Here is a tiny trained network, its code and every weight. The questions are about switching its units off for an input and a target symbol, where a switched-off unit gives its printed mean instead of its output.

import numpy as np


def w(rows, s, z=0):
    codes = np.array(rows[::2]) - 128.0
    scale = np.full(codes.shape[1], s)
    scale[-1] = z or s
    return codes * scale


def f(y):
    return np.maximum(y, 0)


def softmax(a):
    e = np.exp(a - a.max(-1, keepdims=True))
    return e / e.sum(-1, keepdims=True)


def log_softmax(a):
    a = a - a.max(-1, keepdims=True)
    return a - np.log(np.exp(a).sum(-1, keepdims=True))


def net(x, mask):
    ids = ['Ωαεμσφ'.index(c) for c in x.split()]
    T = len(ids)
    res = E[ids] + P[:T]
    u = 0
    for l in range(2):
        q, k, v = (res @ M[l].T for M in (Q, K, V))
        z = softmax(np.where(np.tri(T) > 0, q @ k.T / 2**0.5, -1e9)) @ v
        res = res + np.where(mask[u], z, O[l][:, -1]) @ O[l][:, :-1]
        u += 1
        y = f(res @ A[l][:, :-1].T + A[l][:, -1])
        res = res + np.where(mask[u : u + 8], y, B[l][:, -1]) @ B[l][:, :-1]
        u += 8
    return log_softmax(res[-1] @ U[:, :-1].T + U[:, -1])


Q, K, V, O, A, B = {}, {}, {}, {}, {}, {}
E = w([
[88,130,25,151],'Ω',
[22,180,164,102],'α',
[168,214,2,17],'ε',
[108,58,177,141],'μ',
[116,132,119,219],'σ',
[176,240,173,162],'φ',
],0.0096)
P = w([
[176,52,238,69],'0',
[91,193,102,144],'1',
[92,209,92,154],'2',
[117,185,93,114],'3',
[123,170,96,102],'4',
[117,119,103,67],'5',
[120,137,108,56],'6',
[120,122,118,62],'7',
[141,74,98,74],'8',
[72,127,133,2],'9',
[141,78,114,97],'10',
[131,23,110,23],'11',
[109,68,135,45],'12',
],0.0063)
Q[0] = w([
[44,239,165,95],'L0H1',
[233,70,184,6],'L0H1',
],0.011)
K[0] = w([
[163,11,97,105],'L0H1',
[106,34,238,172],'L0H1',
],0.012)
V[0] = w([
[102,89,24,135],'L0H1',
[65,170,147,6],'L0H1',
],0.012)
O[0] = w([
[138,48,69,83,117],'L0H1',
[9,195,131,97,255],'L0H1',
],0.012,0.0047)
A[0] = w([
[172,104,153,163,74],'L0N1',
[163,121,122,118,254],'L0N2',
[118,158,93,159,94],'L0N3',
[119,128,156,170,61],'L0N4',
[255,74,114,132,99],'L0N5',
[201,209,114,127,185],'L0N6',
[164,192,150,76,115],'L0N7',
[108,97,117,59,216],'L0N8',
],0.013,0.0034)
B[0] = w([
[177,136,171,101,136],'L0N1',
[99,131,167,191,144],'L0N2',
[172,124,92,101,170],'L0N3',
[137,142,173,109,143],'L0N4',
[138,219,96,117,141],'L0N5',
[77,247,118,217,187],'L0N6',
[48,124,100,154,205],'L0N7',
[156,167,87,190,255],'L0N8',
],0.012,0.0066)
Q[1] = w([
[73,130,146,251],'L1H1',
[19,145,103,216],'L1H1',
],0.013)
K[1] = w([
[91,161,254,49],'L1H1',
[156,174,224,70],'L1H1',
],0.012)
V[1] = w([
[64,26,217,53],'L1H1',
[254,118,151,95],'L1H1',
],0.0074)
O[1] = w([
[112,255,102,69,86],'L1H1',
[94,92,66,253,5],'L1H1',
],0.0088,0.015)
A[1] = w([
[254,99,177,200,164],'L1N1',
[246,216,174,142,94],'L1N2',
[83,90,100,254,100],'L1N3',
[55,111,222,109,252],'L1N4',
[183,40,81,177,48],'L1N5',
[161,55,73,146,126],'L1N6',
[91,14,188,235,108],'L1N7',
[29,178,253,191,8],'L1N8',
],0.0053,0.0038)
B[1] = w([
[127,55,67,140,173],'L1N1',
[174,98,101,187,197],'L1N2',
[146,158,74,45,217],'L1N3',
[121,77,170,247,255],'L1N4',
[109,150,185,157,170],'L1N5',
[137,116,158,147,160],'L1N6',
[145,124,126,31,229],'L1N7',
[139,174,172,5,219],'L1N8',
],0.011,0.0088)
U = w([
[225,52,62,53,107],'Ω',
[54,52,167,80,138],'α',
[101,125,80,180,112],'ε',
[208,44,227,151,104],'μ',
[238,90,133,186,253],'σ',
[255,134,186,28,54],'φ',
],0.005,0.0068)

Each question gives the input, a string of symbols that net reads in full, and the target symbol t.
The units are the heads (2 rows each of Q, K, V and O) and the neurons (one row each of A and B). Each row of codes is followed by its name. A weight is (code - 128) times the scale printed after its matrix; where a second scale follows, it is the last column's (O, A, B and U).
mask holds one flag per unit, layer by layer, with each layer's heads first. A switched-off unit (its flag False) gives its mean, the last column of its rows in O or B, instead of its output. The means were averaged over made-up inputs and are rounded, as every weight is.
A unit's drop is (log p(t) with every unit on - log p(t) with that unit switched off) / (log p(t) with every unit on - log p(t) with every unit switched off).
The circuit of an input: a set's keep is (log p(t) with only the set's units on - log p(t) with every unit switched off) / (log p(t) with every unit on - log p(t) with every unit switched off). Starting from the 12 units with the biggest drops (on a tie, the unit counted first), units are removed one at a time, each time the one whose removal leaves the highest keep (on an exact tie, the one counted first), for as long as the keep stays at least 0.8.
circuit, biggest first: the units of the circuit, biggest drop first
top k neurons: the k neurons with the biggest drops, biggest first
k most important neurons of layer l: the k neurons of layer l with the biggest drops, biggest first
input α φ σ, target φ: circuit, biggest first => [L1H1 L0H1]
input φ σ ε Ω α α α φ, target μ: circuit, biggest first => [L1H1 L0N6 L0H1]
input φ σ α α φ Ω φ α σ, target μ: circuit, biggest first => [L0N6 L1H1 L0H1]
input σ α α μ α Ω, target Ω: top 2 neurons => [L1N3 L0N5]
input μ μ σ μ σ α α α α σ, target ε: circuit, biggest first => [L1H1 L0H1 L1N7 L0N1]
input σ φ ε, target ε: circuit, biggest first => [L0N6]
input α α μ, target φ: circuit, biggest first => [L0H1 L1H1]
input φ Ω μ Ω σ α Ω, target μ: top 2 neurons => [L0N6 L0N7]
input σ ε α, target Ω: top 4 neurons => [L1N3 L0N5 L1N7 L0N1]
input μ Ω σ α α σ α σ ε α, target ε: circuit, biggest first => [L1H1 L0H1 L0N8 L1N7]
input μ α α Ω φ, target ε: circuit, biggest first => [L1H1 L0N6]
input α σ σ α φ α φ α Ω, target φ: 2 most important neurons of layer 0 => [L0N7 L0N4]
input σ α α σ α α σ α Ω α φ α, target Ω: top 3 neurons => [L0N1 L1N3 L1N7]
input σ φ ε φ σ α σ α α Ω α α φ, target Ω: 3 most important neurons of layer 0 => [L0N5 L0N1 L0N7]
input α σ ε σ, target φ: 2 most important neurons of layer 1 => [L1N1 L1N4]
input φ σ μ α α α α φ α, target μ: top 2 neurons => [L0N6 L1N4]
input σ α Ω α σ ε φ Ω α σ, target Ω: top 2 neurons => [L1N3 L1N7]
input σ α σ Ω α φ, target Ω: top 4 neurons => [L1N3 L0N1 L0N5 L1N7]
input σ α ε Ω μ, target Ω: 4 most important neurons of layer 1 => [L1N7 L1N3 L1N1 L1N4]
input φ ε α α φ σ α σ α α μ, target μ: top 4 neurons => [L0N6 L1N4 L0N7 L1N3]
input Ω μ φ ε φ ε, target σ: top neuron => [L0N8]
input σ σ α σ, target Ω: most important neuron of layer 0 => [L0N5]
input σ α Ω φ α φ α φ α φ φ φ Ω, target Ω: 3 most important neurons of layer 1 => [L1N3 L1N7 L1N4]
input φ σ Ω Ω α, target μ: top 2 neurons => [L0N6 L0N7]
input α α σ Ω, target φ: top 2 neurons => [L0N7 L1N4]
input Ω α α α α Ω α μ α φ α α φ, target α: top 3 neurons => [L0N7 L0N8 L1N2]
input φ σ Ω α α σ, target μ: top 2 neurons => [L0N6 L0N7]
input ε α σ α μ α α α α φ, target α: top 2 neurons => [L0N7 L0N8]
input σ σ α α α μ α μ α φ μ, target Ω: top neuron => [L0N1]
input μ ε Ω Ω α σ α μ, target ε: 2 most important neurons of layer 1 => [L1N7 L1N8]
